Here is a tiny trained network, its code and every weight. The questions are about switching its units off for an input and a class, where a switched-off unit gives its printed mean instead of its output.

import numpy as np


def w(rows, s, z=0):
    codes = np.array(rows[::2]) - 128.0
    scale = np.full(codes.shape[1], s)
    scale[-1] = z or s
    return codes * scale


def f(y):
    return np.maximum(y, 0)


def log_softmax(a):
    a = a - a.max(-1, keepdims=True)
    return a - np.log(np.exp(a).sum(-1, keepdims=True))


def net(x, mask):
    res = np.array(x, float).reshape(1, 6) / 4 @ E
    y = f(res @ A[0][:, :-1].T + A[0][:, -1])
    res = res + np.where(mask, y, B[0][:, -1]) @ B[0][:, :-1]
    return log_softmax(res[-1] @ U[:, :-1].T + U[:, -1])


A, B = {}, {}
E = w([
[34,39,107,65,110,71,128,111,148],'x0',
[169,66,74,107,177,159,159,149,36],'x1',
[179,154,86,43,60,105,200,109,32],'x2',
[253,196,148,197,45,114,132,60,113],'x3',
[94,131,96,177,251,224,118,215,71],'x4',
[152,97,190,205,61,75,19,244,112],'x5',
],0.0058)
A[0] = w([
[146,224,123,150,170,182,163,152,89,41],'neuron 0',
[124,160,55,93,202,169,202,126,84,30],'neuron 1',
[116,114,174,203,112,93,29,137,192,188],'neuron 2',
[176,93,113,245,186,170,66,232,46,148],'neuron 3',
[61,92,156,93,186,138,76,227,141,152],'neuron 4',
[115,145,103,125,239,176,173,73,174,169],'neuron 5',
[93,60,121,83,131,131,117,171,117,194],'neuron 6',
[45,51,129,93,144,133,83,216,135,187],'neuron 7',
[86,122,187,170,93,85,41,147,223,4],'neuron 8',
[197,168,170,130,68,84,118,78,94,220],'neuron 9',
[98,112,182,208,83,83,3,116,224,125],'neuron 10',
[44,125,87,76,186,155,184,107,102,111],'neuron 11',
[182,166,132,144,85,102,143,81,101,192],'neuron 12',
[148,121,157,110,53,63,44,245,59,19],'neuron 13',
],0.0061,0.0022)
B[0] = w([
[158,190,153,181,87,158,120,137,152,182],'neuron 0',
[90,146,152,144,159,136,89,164,146,220],'neuron 1',
[107,158,170,174,130,194,98,163,151,235],'neuron 2',
[24,224,218,232,195,197,11,254,171,255],'neuron 3',
[124,95,91,83,148,73,167,87,103,238],'neuron 4',
[44,135,162,158,187,143,89,162,141,224],'neuron 5',
[116,105,117,94,141,115,150,100,113,209],'neuron 6',
[90,74,83,88,166,87,151,82,104,249],'neuron 7',
[112,176,159,159,148,152,81,170,129,210],'neuron 8',
[185,148,106,148,68,120,147,92,119,233],'neuron 9',
[131,210,157,206,130,194,92,191,170,250],'neuron 10',
[71,104,137,121,171,126,108,148,125,233],'neuron 11',
[184,124,116,117,94,136,159,112,120,209],'neuron 12',
[101,197,175,204,152,187,73,200,147,210],'neuron 13',
],0.0076,0.0061)
U = w([
[242,152,98,121,2,106,182,67,134,253],'0',
[89,33,57,44,168,72,162,97,115,76],'1',
[98,195,180,185,156,178,56,209,178,50],'2',
],0.0075,0.00048)

Each question gives the input, the list of numbers given to net, and the class t.
The units are the neurons (one row each of A and B). Each row of codes is followed by its name. A weight is (code - 128) times the scale printed after its matrix; where a second scale follows, it is the last column's (A, B and U).
mask holds one flag per neuron, in row order. A switched-off neuron (its flag False) gives its mean, the last column of its row in B, instead of its output. The means were averaged over made-up inputs and are rounded, as every weight is.
A unit's drop is (log p(t) with every unit on - log p(t) with that unit switched off) / (log p(t) with every unit on - log p(t) with every unit switched off).
The circuit of an input: a set's keep is (log p(t) with only the set's units on - log p(t) with every unit switched off) / (log p(t) with every unit on - log p(t) with every unit switched off). Starting from the 12 units with the biggest drops (on a tie, the unit counted first), units are removed one at a time, each time the one whose removal leaves the highest keep (on an exact tie, the one counted first), for as long as the keep stays at least 0.8.
circuit, biggest first: the units of the circuit, biggest drop first
top k neurons: the k neurons with the biggest drops, biggest first
drop of u: that unit's drop, to one decimal
input [1,-1,1,-6,-2,-8], class 1: circuit, biggest first -> neuron 3
input [-2,6,8,-5,-8,-2], class 0: circuit, biggest first -> neuron 7; neuron 3
input [4,3,5,1,6,-5], class 1: top 4 neurons -> neuron 3; neuron 10; neuron 13; neuron 2
input [-3,2,2,8,-4,5], class 0: top 2 neurons -> neuron 9; neuron 12
input [8,0,-3,5,3,-8], class 1: top 4 neurons -> neuron 3; neuron 10; neuron 13; neuron 2
input [8,-1,-6,8,-8,-4], class 0: drop of neuron 13 -> 0.1
input [6,-8,2,-8,6,-1], class 1: drop of neuron 10 -> 0.0
input [-6,-8,7,-1,2,-4], class 0: drop of neuron 13 -> 0.1
input [3,6,-6,-2,3,-8], class 1: drop of neuron 3 -> 0.2
input [3,-3,6,-1,1,-8], class 1: top 2 neurons -> neuron 3; neuron 10
